Here is a tiny trained network, its code and every weight. The questions are about switching its units off for an input and a class, where a switched-off unit gives its printed mean instead of its output.

import numpy as np


def w(rows, s, z=0):
    codes = np.array(rows[::2]) - 128.0
    scale = np.full(codes.shape[1], s)
    scale[-1] = z or s
    return codes * scale


def f(y):
    return y / 2 * (1 + np.tanh(0.7978845608 * (y + 0.044715 * y**3)))


def log_softmax(a):
    a = a - a.max(-1, keepdims=True)
    return a - np.log(np.exp(a).sum(-1, keepdims=True))


def net(x, mask):
    res = np.array(x, float).reshape(1, 2) / 4 @ E
    y = f(res @ A[0][:, :-1].T + A[0][:, -1])
    res = res + np.where(mask, y, B[0][:, -1]) @ B[0][:, :-1]
    return log_softmax(res[-1] @ U[:, :-1].T + U[:, -1])


A, B = {}, {}
E = w([
[129,136,43,172,2],'x0',
[213,14,109,249,137],'x1',
],0.012)
A[0] = w([
[239,74,76,239,97,255],'n0',
[199,109,184,143,250,248],'n1',
[76,212,58,51,56,135],'n2',
[138,89,151,115,193,117],'n3',
[3,190,222,13,141,240],'n4',
[184,66,191,91,182,202],'n5',
[97,158,123,111,188,204],'n6',
[201,76,60,228,113,242],'n7',
[89,96,153,145,158,102],'n8',
],0.011,0.0061)
B[0] = w([
[219,130,84,168,95,239],'n0',
[172,73,161,47,168,204],'n1',
[108,235,160,62,97,201],'n2',
[105,105,210,125,131,157],'n3',
[48,135,35,85,188,251],'n4',
[144,14,246,99,116,180],'n5',
[56,80,115,93,192,166],'n6',
[227,136,102,213,86,224],'n7',
[114,112,189,114,121,136],'n8',
],0.012,0.024)
U = w([
[193,59,176,97,127,165],'0',
[29,252,89,94,164,183],'1',
[80,147,200,146,127,3],'2',
[191,109,42,179,100,177],'3',
[54,59,156,90,211,181],'4',
[149,249,144,114,88,79],'5',
[48,93,228,146,73,50],'6',
],0.011,0.004)

Each question gives the input, the list of numbers given to net, and the class t.
The units are the neurons (one row each of A and B). Each row of codes is followed by its name. A weight is (code - 128) times the scale printed after its matrix; where a second scale follows, it is the last column's (A, B and U).
mask holds one flag per neuron, in row order. A switched-off neuron (its flag False) gives its mean, the last column of its row in B, instead of its output. The means were averaged over made-up inputs and are rounded, as every weight is.
A unit's drop is (log p(t) with every unit on - log p(t) with that unit switched off) / (log p(t) with every unit on - log p(t) with every unit switched off).
The circuit of an input: a set's keep is (log p(t) with only the set's units on - log p(t) with every unit switched off) / (log p(t) with every unit on - log p(t) with every unit switched off). Starting from all 9 units, units are removed one at a time, each time the one whose removal leaves the highest keep (on an exact tie, the one counted first), for as long as the keep stays at least 0.8.
units of the circuit, in order: the units of the circuit, biggest drop first
top k neurons: the k neurons with the biggest drops, biggest first
drop of u: that unit's drop, to one decimal
input [7,-1], class 5: units of the circuit, in order	(n2)
input [0,-1], class 1: units of the circuit, in order	(n5 n7)
input [2,-1], class 1: units of the circuit, in order	(n7 n5)
input [-3,-4], class 1: top 3 neurons	(n4 n5 n1)
input [-6,2], class 4: top 2 neurons	(n7 n0)
input [6,-3], class 1: top 3 neurons	(n7 n0 n5)
input [-4,1], class 4: drop of n0	0.8
input [4,-1], class 5: drop of n4	0.8
input [5,-3], class 1: drop of n7	0.2
input [1,-2], class 1: drop of n0	0.0
